Each row has a name. Each question is about the rows just above it.

[-49  82  63  49  18  64   0  64 -34  47  36 -50 -49  94  82 -34 -27  81
  77 -39 -42 -64  46 -22 -58  52 -64  -1  77  39  42 -43 -37  -5   5  -9
 -33 -47  75  77  53 -46  64 -49  39  36 -51  78 -40 -18  60  71 -68 -48
 -49 -52  53  61 -49  51  76 -46 -46  83] = gegu
[-55  85  53  67   6  63  30  68 -41  62  20 -60 -57  84  78 -41 -32  69
  75 -43 -55 -68  65 -30 -62  71 -68 -10  80  62  56 -49 -47 -17  -7 -15
 -36 -56  78  78  70 -58  72 -56  64  51 -60  81 -48 -38  71  74 -71 -52
 -17 -61  70  41 -59  66  78 -56 -55  84] = bidi
[ -82   66   28   68  -79   55   81  -19  -93   56 -102  -96  -98    4
   62  -91  -19  -46   60  -35 -100  -50   73  -68  -52   72  -46  -74
   57   80   45  -48  -51  -50  -94  -83  -86  -93   63   48   57 -102
   58  -93   82   50  -62   64  -98  -81   62   57  -47  -82   70  -96
   70  -89  -91   55   62  -60  -94   58] = feli
[-82  78  -8  98 -40  -7  49  41 -85 103 -51 -65 -65  71  67 -84 -90  27
  90 -98 -36 -78 101  46 -97  96 -87  24  90  96 105 -98 -98 -93 -66  14
 -81 -74  88  91  95 -41  97 -58  92 108 -92  83 -35 -91  93  93 -86 -89
  12 -63  98 -22 -78  99  32 -81 -74  59] = pobuf
[ -86  102   35   91  -20   55   22   65  -74   82   -4  -94  -93   95
   87  -74  -65   56   90  -78  -90 -106   89  -48  -98   94 -104  -38
   99   85   73  -84  -83  -57  -35  -44  -73  -92   96   99   91  -93
   92  -95   84   70  -96   99  -84  -81   95   91 -108  -87  -32  -97
   95   25  -92   87   81 -100  -90   91] = dep
[ 46 -13  54 -40  23  48  32  -9  42 -39  12  40  41 -30   4  42  79  -6
 -15  78  29  68 -36  -9  71 -36  74  11 -26 -32 -40  75  74  78  27  13
  48  45 -18 -33 -37  31 -31  42 -26 -40  69 -17  32  68 -35 -22  74  50
  50  38 -39  -3  45 -38  22  79  45   5] = ref
[-71  30  14  36 -78  33  49 -42 -80  23 -99 -85 -86 -32  29 -78 -14 -68
  23 -24 -94 -37  38 -80 -34  38 -33 -90  24  47  11 -33 -36 -39 -91 -90
 -76 -82  28  17  25 -94  25 -85  49  15 -46  30 -93 -61  31  24 -32 -68
  49 -83  35 -95 -77  22  36 -50 -83  28] = faka
[-83  66 -11  93 -27 -16  72  33 -87 101 -62 -59 -56  53  60 -88 -97  18
  82 -99 -24 -66  96  66 -92  90 -80  48  79  93 107 -96 -98 -96 -78  42
 -76 -69  79  80  93 -26  89 -44  92 110 -88  72 -19 -83  86  85 -75 -89
  38 -56  91 -38 -75  98  23 -68 -68  50] = Sema
[-26  62  32  57  -5  24  86  71 -25  70  -9  -8  -2  55  60 -26 -27  51
  70 -28  17 -16  63  65 -33  59 -20  73  62  61  74 -29 -33 -13 -17  70
 -19 -13  69  57  63  16  66   6  63  76 -28  62  28 -22  53  70 -17 -28
  53  -9  58  -1 -23  67  41   0 -10  60] = fupu
Give the next 3 entries after [-98 -81]. : [ 62  57 -47]
Give the next 3 entries after [-64  46 -22 -58  52 -64  -1  77  39  42 -43]. : [-37  -5   5]

[ -2 -89  19 -91  -8] = Fesuz
[ -4  76 -29  40  46] = sas
[-40 -57  34 -32 -34] = faka
[ 10  37 -30  -3  -3] = ref
[ 16 -73  79 -80 -24] = Sema
[-39 -58  36 -36  18] = feli
Where do [ -4  76 -29  40  46] appear? : sas
Whose row is [-40 -57  34 -32 -34]? : faka
Whose row is [-39 -58  36 -36  18]? : feli

[  3   9  -4 -28 -27 -71  -7 -17 -18   6   5   5 -24   4 -20   4 -18  42
   3  -3   3  24  -6 -32   2  17  15  14   7  12  18  -2   6   0   0  -1
 -21 -31  -9   9 -13  -1   0   0  14  -7  38   1  -3 -27  -5   2  46  16
  -6  11   1] -> pobuf
[ 10 -18   9  63   1 -46 -11 -15   2   6   4  -7 -12  11 -19   6 -29  33
 -10  -2  83  20 -19  14  12  -3  -7 -12  -3 -11   3   1 -18  14 -19   9
 -23 -23  16 -18 -11 -40  13  12  25   8  17  14 -17  11   0  11  -2   9
 -14  -6   0] -> taguk
[ 10   9  -8 114  -7 -75 -12 -47 -17 -11   3 -10 -33  26  59  -5 -44  25
   8   3  37  24 -21  -8   6  54  -3 -19  -7  22   5   2  -4  25  12   5
 -45 -14  13  -1 -33 -34  -1  17  35  -1  -7   7 -53 -74  -4  -2  33  28
 -16   0   2] -> bidi
[  1 -15  -5 -37   7  27  10  15  13   9   1   0  19  -6 -14   9  12 -13
 -21 -11  -5 -10  -2   7  11 -19  -5   7  -1  -6 -13  -5  -3   0 -15  -5
  25   0  -8  -7   8   6  10  -5 -12   3 -10 -11   0  23  -1   3 -24 -10
   2   7  -1] -> Sema
[ -7  -3  13  -7  -5  41   2 -10  34   2   0  19   6  -2 -63 -11  18 -18
   8  17  17 -26  -9  10 -10 -35   1  -2   3   0  13   6 -12 -17   8  -1
  -6 -17  12  18   4 -12 -16   7  23  23 -47   2   3  34  -2  -5  -5   1
   8 -24   1] -> dep
[  8  -2  -4 -46  -8 -39  -2   6 -18   8   7  -4 -10  -4  -7  13   5  31
 -14 -10 -15  18  -4  -9   9   4   2  17   4  -2  -1  -1   2   4 -10   0
  21 -10 -16 -10   3  10   9  -2 -18  -7  22  -4  -9 -10  -6  -1  11   4
  -4  13   1] -> ref
[ 10 -19   9  63   1 -46 -11 -32   2   6   4  -7 -12  11 -19   6 -29  33
 -10  -2  83  20 -19  14  12  -3  -7 -12  -3 -11   3   1 -18   9 -19   9
 -24 -23  16 -18 -11 -40  13  15  25  27 -86  -3 -92 -39  -6  -6  -2   9
 -14  -6   0] -> fupu
[ -3  -5   1  -3  13  35   2   9   1   0  15  13  30 -15  49   8  16  -7
   8 -14 -11   8  40   7  -3   3   0 -13  -4 -21 -16  -2  15  -2 -13   1
  24  41 -16 -23  36  43  20 -17 -42 -17  17   0  11  11  14   8 -33 -40
  -1  11  -9] -> feli
What are the next 3 entries after [-17  17   0  11  11  14   8]? : [-33 -40  -1]
What are the next 3 entries after [ 41   2 -10]? : [34  2  0]
What are the next 3 entries after [-37   7  27  10]? : [15 13  9]
The next 3 entries after [-63 -11  18 -18]: : [ 8 17 17]
What are the next 3 entries after [15 13  9  1  0]? : [ 19  -6 -14]
Give the next 3 entries after [ 16 -18 -11 -40  13  12]. : [25  8 17]
The next 3 entries after [-19   9  63   1 -46]: : [-11 -32   2]

[-41  49  48  13  24 -18 -39]  Sema
[ -7  65 -10  42  10 -12  62]  fupu
[ 15 -60  -7  13  24  35  15]  dep
[ 26 -12  20 -56   3  -3 -48]  ref
[-7 53 -6 38 19 61 35]  Fesuz
[ 87  15 -52 -41  -5 -16 -11]  faka
[ 53   6  -3 -59   0 -26 -32]  taguk
[-25 -60  -7  12 -29 -89   4]  feli
[ -6 -70 -34  22 -22  13 -13]  gegu
[ -22   41   -3   40   -8 -102   69]  pobuf
[ 58  -7 -47 -18 -10 -14  -5]  bidi
[-26 -78 -29  37 -22  24  -8]  sas
What are the next 3 entries after [ 87  15 -52]? : [-41  -5 -16]
Where do [-25 -60  -7  12 -29 -89   4] appear? : feli
The next 3 entries after [-25 -60  -7]: : [ 12 -29 -89]

[ 41  55 -36  79 -74] = bidi
[ 95 -39   8  70  94] = Fesuz
[-14 -26  60  40 -14] = taguk
Whose row is [-14 -26  60  40 -14]? : taguk
Whose row is [ 41  55 -36  79 -74]? : bidi

[-20  13 -12  12  35  17   3  28  11  47  13  35 -46 -26 -20  -3  -6 -34
  -9 -14  34 -42  43 -42  16  22   9 -16 -35 -14   9  -3  29 -33  34  29
   8 -53  28 -38  41  41  20 -19  27  13 -22 -35   0  -2] -> feli
[  8  -8  -4  -9 -41  -2 -38 -29 -36 -44   8 -23  35  31  18  18 -20  12
  14   0 -19  82 -51  40 -15 -21  -6  21  30  24  -2   3 -12  22  19 -12
  -1  33  23  56 -25 -25 -26   9 -10 -10   1  46   4  24] -> fupu
[ -1  -4 -12  -4 -33   8 -54 -21 -42 -31  20  -9  19  27  12  25 -34  -3
  15 -10  -4  90 -43  28 -12 -15  -4  20  19  25   3   4   4   7  50   2
   4  10  53  55  -7  -9 -24   1   4  -4 -14  42   6  33] -> bidi
[ 16 -12   6 -11 -39 -12 -17 -29 -20 -49  -6 -32  45  30  20  11  -4  27
  11   9 -29  59 -49  43 -17 -23  -9  18  35  18  -7   3 -24  30 -15 -23
  -6  49  -9  47 -38 -37 -22  16 -22 -13  15  40   1  11] -> dep
[ 16 -12   6 -11 -39 -12 -17 -29 -20 -49  -6 -32  45  30  20  11  -4  27
  11   9 -29 -89 -49  43 -17 -23  -9  18  35  18  -7   3 -24  30 -15 -23
  -6  49  -9  47 -38 -37 -22  16 -22 -13  15  40   1  11] -> faka
[-20  14 -16  12  30  20  -8  25   3  44  18  36 -45 -22 -19   0 -13 -36
  -6 -17  35 -26  38 -39  15  19  -2  24  30  -6  22  21 -21 -12   3  -7
   9 -55  40 -29  43  42  16 -20  30  13 -27 -28   1   4] -> ref
[ -2  -2 -13  -4 -33   8 -54 -22 -42 -30  21  -7  17  26  12  25 -35  -6
  16 -11  -3  89 -42  27 -11 -15  -3  19  17  25   3   4   5   6  53   4
   3   7  56  53  -5  -7 -24  -1   6  -5 -15  42   5  34] -> taguk
[-20  14 -13  12  33  19  -2  27   8  46  15  35 -45 -25 -20  -3 -10 -35
  -8 -15  34 -36  41 -41  16  22   8 -14 -35 -12   9  -2  31 -35  39  29
   9 -54  33 -35  42  41  18 -19  29  14 -24 -32   0   1] -> pobuf
[  7  -9  -5  -8 -40  -2 -41 -28 -36 -43   9 -22  34  31  17  20 -22  11
  15  -2 -18  84 -49  38 -16 -21  -6  21  29  25  -1   4  -9  20  24 -10
  -2  30  29  55 -23 -23 -26   9  -7  -9  -1  46   3  25] -> gegu
The next 3 entries after [ -7   9 -55  40 -29  43]: : [ 42  16 -20]
The next 3 entries after [-26  38 -39  15  19  -2]: : [24 30 -6]
Whose row is [ 16 -12   6 -11 -39 -12 -17 -29 -20 -49  -6 -32  45  30  20  11  -4  27
  11   9 -29 -89 -49  43 -17 -23  -9  18  35  18  -7   3 -24  30 -15 -23
  -6  49  -9  47 -38 -37 -22  16 -22 -13  15  40   1  11]? : faka
What are the next 3 entries after [-55  40 -29  43]? : [ 42  16 -20]
The next 3 entries after [-21  -6  21  30  24  -2   3 -12  22  19]: : [-12  -1  33]
The next 3 entries after [ -2  31 -35  39]: : [ 29   9 -54]

